Each row has a class, written after it.
-4 -8 26 19 -14 -30 5 -7 -10 -14 -16 7 -12 -7 16 -1 2 10 5 -1 -10 14 8
 -30 -6 21 -25 -6 -10 28 -12 25 4 -17 -1 -4 20 -21 13 -14 -30 14 6 -21 -> fumoz
-33 -2 56 -21 -41 -71 11 33 16 -6 -33 10 -17 22 33 -4 51 1 51 -9 19 -42
 -18 6 -20 -40 -43 3 -35 -28 -33 26 -6 9 8 -56 26 3 26 -55 -27 -1 -59
 -18 -> zeko
6 -18 46 -58 7 18 -16 26 9 -9 30 -30 -32 6 1 -22 24 0 11 -16 -5 -14 -28
 -1 -9 11 -43 16 -57 -16 28 34 28 2 -27 -20 -27 9 21 -21 16 10 -45 12 -> Mebe
-8 2 13 -1 -47 -42 -11 -16 11 16 -9 13 -12 -7 -20 9 23 -6 20 1 6 6 24 3
 31 -31 29 -74 -29 7 12 6 -5 13 -27 29 14 -25 -23 -8 -17 12 12 -1 -> fumoz
4 5 -27 -7 19 31 38 -3 24 18 20 43 18 -49 21 2 -1 -25 -28 -13 -28 12 26
 -12 -8 -13 66 -86 48 21 44 9 4 -19 7 73 -12 -20 -41 43 12 -15 44 3 -> vomop
9 -10 40 53 -38 -28 -3 -10 3 -7 -10 -13 8 -6 -4 9 41 13 12 33 -1 -2 28
 -34 -1 12 -12 -27 -22 48 -33 2 4 -7 -15 30 28 -20 0 -11 -42 14 3 -10 -> Mebe
-11 -6 0 32 4 -18 4 -16 -7 18 -30 31 10 15 -13 23 -7 28 -20 2 29 9 8 -12
 2 -23 24 -25 8 -7 -3 31 -10 -18 -2 7 6 -10 4 22 7 1 5 -9 -> bom
16 31 11 42 3 20 71 4 19 -1 24 18 30 -29 62 -13 54 7 14 27 -24 24 14 -31
 -56 32 -5 -47 54 56 -20 20 0 -35 45 60 -2 -4 -19 -10 -42 -5 25 -45 -> Silil
0 -6 -13 -11 20 4 3 14 -1 5 -7 18 20 4 11 17 -43 -24 -28 -17 4 -4 22 18
 2 -30 20 -19 10 -15 15 2 -11 -1 2 -10 25 -18 -20 34 34 -16 -13 23 -> bom
-24 22 -19 -15 -9 25 7 25 30 21 55 -67 27 32 -10 -16 1 -16 12 4 5 -11
 -25 19 -22 40 -46 95 -42 -11 -8 -27 7 -20 8 -49 -25 13 1 -25 -8 -31 -29
 61 -> magem
22 -21 8 8 6 13 10 -6 2 2 18 -21 32 -24 -16 2 16 -10 -8 6 0 -4 21 -12
 -15 15 6 -19 -48 36 3 25 11 -16 -26 35 -4 -27 -15 21 -9 -15 9 19 -> Mebe
0 23 19 -14 17 -12 -23 0 -9 -2 20 -34 -27 4 -11 -1 11 -21 12 5 9 -2 -1
 18 33 -2 -10 -6 -31 -19 12 -18 15 26 -7 -11 4 6 -14 -1 18 20 -25 -1 -> magem
6 -6 18 -21 -37 -11 24 10 36 7 8 20 -13 -24 15 9 19 -6 18 -1 0 2 16 -8
 -15 -18 14 -57 14 19 23 31 8 -3 -5 23 2 -21 -12 -1 -24 5 6 -5 -> povo
-19 -14 -24 23 19 17 -4 -10 -23 13 -13 25 17 10 -17 13 -41 31 -31 -15 11
 10 -3 -12 -3 -6 10 13 20 -12 19 17 0 -26 1 -10 -8 -2 15 31 13 6 -2 -5 -> bom
-3 -6 -7 -23 15 9 16 -17 -31 -3 -7 17 28 -35 14 7 -2 -17 -11 -22 1 1 5 3
 -17 22 24 1 -19 13 7 35 -13 -10 0 7 12 -23 -13 31 9 -29 2 -8 -> Silil
-6 13 -13 -18 -22 16 21 2 13 12 19 9 2 -16 14 -22 15 -7 4 -4 -17 7 -11
 -10 -25 11 10 -1 4 16 10 22 -10 -12 0 20 0 -6 -11 -26 -7 -11 -12 17 -> Silil
-28 28 10 -16 -8 -34 -3 -8 4 13 -2 -20 28 22 -22 14 20 -28 33 5 40 -27
 13 40 25 -34 30 1 -57 -38 -33 -19 -22 19 0 -29 20 -11 -23 -3 4 -39 -30
 18 -> bagu
8 -33 25 -43 23 -33 -49 -9 -39 -7 -20 0 -36 3 -33 21 -51 -9 -38 -20 16 7
 19 7 37 -24 21 -50 -57 -15 38 17 17 29 -43 -1 16 -25 -5 51 39 20 -26 12 -> bom
-1 -28 -3 -56 -5 8 -19 10 16 6 14 16 6 -40 -24 -1 -13 -17 -17 -24 12 -8
 -14 -1 -9 16 14 5 -64 -18 34 60 0 -6 -41 -10 -13 -21 -3 14 14 -35 -22
 54 -> bom
24 -10 51 -25 -5 -17 -11 1 14 6 11 -10 -27 19 22 -8 14 3 -12 21 -25 12
 29 -18 19 -7 -8 -89 15 16 27 -6 22 9 -21 50 -12 9 1 23 -1 27 -10 -6 -> zeko
14 -3 1 7 -16 1 -17 -10 -29 12 -1 -19 -19 39 -19 -2 -27 14 9 14 -10 36 3
 -3 20 23 -8 -4 23 17 0 -48 24 1 14 3 16 5 2 2 -50 19 31 -24 -> vomop
-16 -5 21 -54 31 8 32 31 24 4 -6 28 5 -2 26 17 1 -20 -9 -29 0 -17 10 27
 -30 -25 21 -14 -2 -35 23 32 -4 -26 7 -40 -20 -27 -5 33 42 -36 -25 12 -> bagu
-7 -14 12 3 -26 -40 -5 -18 -18 -15 -18 -7 7 -17 -23 16 1 3 25 -7 26 -6
 11 -3 10 7 -1 -9 -47 11 -19 26 1 6 -15 -5 25 -41 0 2 -31 -5 -3 -1 -> povo
-21 21 -11 0 3 -6 11 -9 -5 29 1 -6 41 17 0 -5 31 3 12 -2 29 -3 -14 3 -19
 4 23 25 -6 -12 -21 14 -8 -13 7 0 -13 22 -5 4 8 -41 -21 1 -> zeko
9 11 12 33 -38 -26 19 6 37 31 17 -22 16 42 6 3 24 -4 15 30 8 18 36 3 13
 -30 0 -74 -7 37 -2 -31 5 -18 -1 15 -4 -5 -24 -10 -18 -1 6 12 -> fumoz
-31 32 -47 -44 15 30 -14 14 -21 -1 19 -11 26 -44 -5 -10 -11 -37 10 -28
 12 -6 -42 8 -14 35 11 82 -26 -32 3 29 -16 7 7 -13 19 6 -13 -11 13 -47
 -28 44 -> bom
-21 7 32 14 -17 -37 -15 -27 -11 -6 -10 -19 7 -2 -38 10 25 3 20 19 29 -4
 13 -14 2 17 5 20 -62 5 -34 8 -1 6 -14 -1 20 -30 -5 -6 -25 -15 -2 4 -> bagu
23 19 28 16 16 11 25 25 37 1 33 -6 -30 4 33 -10 33 4 -2 27 -26 26 19 -13
 -6 22 -17 -59 34 17 18 -15 30 -10 14 34 -22 10 -21 6 0 25 -12 -23 -> magem
-25 43 -9 7 -25 -13 27 18 20 18 28 -40 21 23 18 -13 26 -13 42 8 18 -14
 -19 14 -12 -7 -25 35 -10 1 -37 -45 6 -5 36 -28 10 23 -11 -47 -38 -29
 -14 4 -> vomop
-9 19 -10 15 15 -6 47 8 12 5 -19 27 13 6 49 14 0 -23 2 -13 -5 1 36 24 10
 -55 23 -65 49 2 10 -16 -18 -4 29 15 22 -12 -29 16 27 -1 4 -30 -> fumoz
7 28 25 2 -5 -25 -25 -8 -24 -6 4 -22 -14 5 1 1 34 -16 30 9 12 -4 6 3 38
 -25 2 -24 -17 -6 -16 -32 6 40 -5 13 28 11 -16 -25 4 21 -21 -26 -> Mebe
-49 27 -17 8 -5 -20 10 -12 -33 -9 -31 10 0 27 5 2 7 22 50 -16 38 -13 -37
 0 0 -17 -8 66 20 -37 -27 10 -19 5 38 -50 28 14 25 -43 -25 20 -19 -38 -> povo
20 12 28 -22 44 16 12 18 7 -9 10 17 -17 -26 38 0 10 -18 -9 7 -14 10 17
 -7 -5 -5 -1 -62 27 -2 23 18 18 7 11 34 4 7 -20 29 24 -3 -16 -22 -> bom
-47 -7 -3 10 -19 -60 -44 -33 -35 11 -23 -15 -16 46 -57 6 -1 35 14 -14 44
 -12 -37 -5 20 -13 -3 40 -56 -35 -23 8 -3 -4 -17 -52 13 11 36 -33 -4 4
 -11 14 -> vomop
-35 -12 44 33 -26 -67 -11 -8 -55 -42 -68 23 -20 -19 11 25 -2 2 19 -20 3
 -15 11 -15 10 -22 -6 -9 -15 -2 -38 15 -9 17 -4 -17 66 -21 27 -24 -22 49
 -14 -41 -> Mebe
18 7 36 -28 44 -10 21 16 5 -8 1 33 -24 -39 33 14 26 -18 5 -2 1 2 18 6 -3
 -25 13 -79 4 -16 26 31 16 17 8 28 8 -1 -24 25 22 -2 -21 -48 -> bom
-15 16 6 17 -45 -38 -16 -10 -13 11 -2 -33 -5 62 1 -9 -21 -1 20 20 8 -1
 11 5 25 -30 -19 -9 3 12 -23 -48 -22 5 5 -30 39 2 8 -37 -21 32 -21 23 -> Silil
3 -15 -16 -61 -12 39 -3 11 29 20 36 -9 17 -32 -10 -25 -10 -27 -17 -18
 -14 -2 -11 -2 -20 28 16 -2 -14 2 39 38 3 -13 -33 31 -30 -4 -3 23 17 -30
 -9 59 -> zeko
12 -1 -8 -15 30 36 -24 0 -51 0 -17 16 -9 0 1 11 -57 -8 -20 -12 -21 35 -4
 -4 10 25 0 22 50 -5 16 -7 6 10 20 -5 21 -9 8 40 -19 18 19 -22 -> bom
-17 23 -21 -18 11 29 35 4 15 8 17 28 23 -52 27 -7 19 -33 10 -29 -13 7 -2
 2 -22 9 26 -13 20 -1 18 29 -4 -7 6 30 -10 -8 -28 7 16 -29 8 0 -> fumoz
-21 36 -57 8 -4 23 8 8 -2 27 45 -62 31 32 -4 -24 -29 -14 12 9 4 4 -21 2
 -1 20 -19 58 4 15 -12 -68 4 -16 18 -19 -7 27 -4 -24 -12 -17 -1 53 -> vomop
0 -30 31 0 -5 0 14 5 -16 -23 -22 17 -3 -29 18 5 -11 3 -5 -17 -14 -5 3
 -25 -22 16 -13 2 -8 16 0 45 4 -17 -18 2 6 -33 23 3 -1 24 -2 -2 -> Mebe
-9 24 23 45 -44 -51 14 -5 39 24 12 -18 15 30 -24 14 87 26 45 38 47 -5 -3
 7 -7 -12 4 -13 -40 1 -43 -7 2 -6 10 -2 2 11 -14 -39 -33 -13 -18 -31 -> magem
2 -30 59 -4 -32 -65 10 -9 -7 -20 -32 26 -30 -8 19 3 25 28 12 -8 -2 0 7
 -29 -24 6 -34 -32 -17 17 -10 53 1 -27 -6 -18 28 -31 30 -34 -24 21 -12
 -39 -> Silil
19 16 29 -20 6 43 26 19 26 11 23 -1 3 15 17 -3 29 6 16 21 -18 30 6 5 -24
 35 -7 -4 33 5 -2 -11 22 -17 34 11 -23 0 -12 17 -52 -25 10 -37 -> bagu
-47 60 -67 -13 38 34 7 -11 -59 -7 -9 18 47 -38 43 -10 -47 -63 16 -36 -17
 -7 -16 3 12 12 33 72 97 -33 -18 -41 -41 40 39 17 56 16 -15 19 11 10 7 2 -> zeko
-2 12 -10 -18 -4 30 34 22 33 9 35 4 29 -39 15 -15 41 -21 19 -7 -10 -9
 -10 -12 -38 15 8 6 -6 7 3 22 2 -12 -5 32 -12 -8 -19 -17 -6 -21 -4 17 -> Mebe
-8 -9 -9 55 -47 -6 -15 -12 8 33 18 -40 -8 59 -48 -3 -6 41 -12 35 13 17 2
 -27 3 25 -27 18 -22 21 -1 -15 15 -29 -19 -9 -30 3 21 -12 -9 31 -4 26 -> magem
8 -6 34 -65 29 -11 -15 -10 -16 -6 11 0 -21 -3 7 -4 21 -16 -5 -21 3 0 7
 21 2 -16 21 -57 -34 -12 36 22 12 9 -13 4 -4 11 -18 18 33 -13 -30 -15 -> Silil
-30 42 -1 26 -12 -17 13 4 3 13 7 -16 13 25 15 7 -11 -14 20 23 8 -4 28 6
 14 -25 12 -10 23 -6 -26 -53 -19 4 24 -9 28 0 -13 -3 3 -2 -12 6 -> bagu
-23 9 2 54 6 -15 10 -32 -45 -14 -33 17 -2 -9 11 17 -37 3 -12 15 -14 23
 47 -40 18 22 16 -26 50 21 -9 -17 -14 -10 9 33 35 -25 1 33 -12 41 32 -12 -> bagu
2 -23 29 -38 -5 -7 10 8 39 26 8 21 26 0 -13 -6 63 15 3 -15 39 -21 -21 10
 -38 -7 23 -12 -62 -24 9 83 2 -27 -20 -12 -43 5 3 7 18 -60 -30 -1 -> zeko
-14 -24 17 -84 11 -8 13 8 -4 3 -4 19 -1 14 22 4 -19 -17 -6 -43 12 -32 -7
 45 -22 -37 10 -6 -49 -41 31 48 -11 -5 -19 -52 -12 -9 3 12 37 -23 -36 23 -> Silil
8 0 52 -29 -12 -19 10 16 7 -19 -5 4 -49 19 39 -4 8 12 23 4 -14 8 4 -18 9
 -19 -29 -41 26 3 18 7 30 10 6 -1 5 -7 10 -21 -20 47 -26 -33 -> povo
-19 -3 33 6 1 -35 12 -6 -4 -19 -14 12 7 -38 -1 20 35 -17 8 -8 16 -17 7 4
 -17 17 5 -1 -61 -8 -22 46 0 4 -3 -11 8 -30 -8 5 -2 -22 -14 -15 -> magem
18 20 31 -22 -7 5 -8 23 8 9 11 -20 -11 11 -4 -10 34 18 36 16 11 24 -28 1
 -16 44 -41 38 -14 1 -20 7 20 -10 26 -24 -3 4 2 -28 -66 -26 -11 -26 -> bom
4 -32 13 -13 -30 -29 14 12 33 2 0 36 -32 -13 5 4 4 11 -10 -6 -20 3 16
 -22 -14 -17 12 -88 10 11 30 26 13 -16 -16 37 6 -22 3 1 -7 22 22 -2 -> vomop
12 20 -19 20 29 16 62 19 31 11 5 35 30 -10 52 18 22 -33 -11 6 -8 -9 47
 28 -13 -37 41 -66 42 -2 12 -12 -7 -3 32 32 6 -7 -56 35 31 -19 5 -26 -> magem
-5 -26 -14 -45 20 44 0 -7 -27 3 16 -8 12 -21 0 -23 -32 -2 -30 -33 -22 15
 -20 -15 -37 64 -12 50 -24 18 31 52 6 -38 -16 -8 -20 -11 15 22 8 -29 -8
 39 -> Silil
-34 58 -30 51 -46 -22 -14 -10 -20 -2 9 -32 14 -16 -6 -8 31 -22 52 23 -2
 -6 -8 -26 18 -2 -2 32 25 18 -55 -59 -22 29 20 25 63 10 -6 -65 -35 24
 -12 -6 -> Mebe
-29 7 23 -37 -36 -33 -14 -11 16 10 20 -9 0 -15 -44 8 36 -19 33 0 19 -14
 2 4 -4 -1 24 -1 -62 -30 -3 19 -1 10 -24 -2 8 -21 -10 -18 3 -25 -25 18 -> bagu
-20 9 2 -13 -21 -5 24 21 35 -1 21 12 -3 -38 7 -4 31 -17 18 -6 -7 -13 -8
 0 -24 13 -2 3 -19 -13 5 27 -1 -5 5 0 0 -15 -7 -23 -3 -9 -21 -3 -> magem
10 -25 -5 -34 39 45 39 -3 29 32 16 32 48 -9 11 2 9 3 -36 -22 10 -3 11 16
 -38 -3 48 -52 8 -13 43 63 5 -42 -19 34 -69 6 -13 75 49 -51 2 15 -> zeko
7 13 -43 -16 -5 56 22 -4 26 21 54 -7 25 -19 11 -35 -5 -10 -7 4 -26 17 -8
 -20 -30 40 5 11 37 34 19 3 -13 -26 7 39 -11 -1 -15 -3 -12 -18 9 34 -> Silil
-8 -3 51 18 -1 -35 9 -21 -9 -3 -17 15 13 -22 -19 25 35 -4 8 13 17 9 39
 -11 0 4 41 -60 -43 11 -18 28 0 1 -9 33 15 -36 -18 32 -4 -18 8 -21 -> bagu
42 -11 -25 -12 30 62 28 5 4 18 16 28 9 3 15 6 -25 -8 -41 -5 -22 40 26 9
 -6 6 46 -66 56 21 52 -10 30 -20 17 56 -24 -9 -41 66 -3 -8 58 -24 -> vomop
-16 23 -32 -6 6 -15 7 -7 -15 7 -17 -5 22 8 4 23 -28 -35 12 -20 26 -11 26
 38 33 -49 40 -13 10 -8 -4 -39 -23 32 13 -7 44 -13 -34 22 11 -9 0 11 -> povo
35 -16 84 -32 -40 -43 -11 4 41 8 24 -12 -46 30 -9 -10 67 24 12 35 -6 17
 15 -1 -2 -17 -12 -114 -59 17 21 36 35 -18 -27 16 -23 -5 -3 -33 -11 -1
 -36 -14 -> Silil
-23 -15 8 -33 -11 -12 15 -5 -18 -16 -27 68 -31 -32 48 -1 -33 -4 -16 -46
 -28 -6 3 -11 -12 -30 15 -41 52 -15 38 42 -18 -8 -5 -5 15 -13 18 -6 20
 41 -6 -12 -> Silil
16 -3 -1 -16 30 72 18 10 -19 9 -7 28 -22 10 26 -4 -71 5 -30 -8 -39 41 20
 -6 -2 30 3 12 86 3 38 -23 17 -17 18 -1 -24 -14 0 55 -3 23 27 -21 -> bagu
5 -19 3 13 -20 -2 16 -11 21 37 2 6 26 35 -18 0 15 25 -15 15 21 4 10 -13
 -17 -7 20 -34 -7 7 10 31 10 -31 -24 29 -37 1 2 26 1 -2 1 12 -> zeko
-22 -9 17 3 33 12 5 -15 -37 -20 -22 25 3 -37 7 17 -38 -11 -19 -26 -13 5
 19 -12 -9 19 15 2 18 -4 13 29 -10 -16 -3 -10 -1 -36 12 44 20 7 16 9 -> bagu
-22 18 -33 7 0 -4 -12 -27 -32 2 -14 11 5 -24 -3 -2 -38 -32 -1 -25 -3 13
 14 -3 35 -13 36 -18 27 7 7 -19 -20 22 -8 25 34 -11 -19 12 18 19 15 9 -> fumoz
-21 32 -25 24 -24 -29 12 -18 -35 -8 -19 36 -17 -16 35 -8 -18 -7 16 -3
 -26 10 4 -21 1 -22 14 -12 66 11 -17 -22 -28 16 27 14 59 -2 -3 -45 -21
 39 -4 -34 -> Silil
18 -27 17 -31 8 19 -10 -3 1 14 22 -23 -36 33 1 -13 -27 -3 -28 1 -27 33
 25 -16 25 7 -17 -56 -4 22 65 -1 37 -12 -34 28 -28 1 -5 33 24 27 -8 20 -> fumoz
-13 31 -20 13 -40 -9 -15 -38 -17 25 19 -23 11 -3 -25 -15 -15 -21 14 15
 -3 15 10 -12 17 -1 17 -7 7 27 -13 -36 -13 14 -11 29 25 -6 -16 -21 -16 9
 8 28 -> Silil
-3 16 -14 39 8 -13 -5 -25 -11 31 3 -4 41 14 -35 18 15 18 -3 11 40 17 3
 -2 10 -11 38 -17 -15 0 -17 8 -7 -9 1 20 4 0 -19 16 1 -26 -1 -1 -> bom
-13 23 -35 18 -48 7 -23 -8 5 20 43 -57 20 -1 -41 -23 17 -9 26 21 7 1 -14
 -27 6 26 -4 35 -25 29 -20 -30 -10 8 -20 34 17 4 -5 -39 -27 9 -2 52 -> Mebe
-8 25 13 76 -6 -38 26 -20 -21 -15 -24 13 9 -17 16 22 4 -1 6 33 -17 17 37
 -23 4 13 11 -30 23 31 -39 -20 -4 3 17 34 39 -25 -11 -3 -37 39 29 -30 -> magem
7 46 -36 16 -2 36 38 -14 8 27 42 13 38 -39 31 -17 23 -30 7 14 -13 22 15
 -11 -24 8 48 -40 50 43 -3 -12 -20 3 28 72 11 5 -52 6 -14 -26 26 -7 -> Silil
-19 25 -36 3 2 26 5 -18 -8 35 23 -28 58 21 -10 -20 11 4 6 6 25 3 -22 -3
 -16 27 19 51 3 -3 -15 3 -10 -20 3 10 -26 33 -4 5 1 -43 -12 27 -> zeko
34 -36 23 20 -46 6 28 32 49 16 1 -2 -19 42 26 4 -7 26 -19 29 -24 4 41
 -12 -1 -28 -23 -81 24 38 29 0 19 -43 -21 22 -18 -22 4 9 -23 39 -3 15 -> Mebe
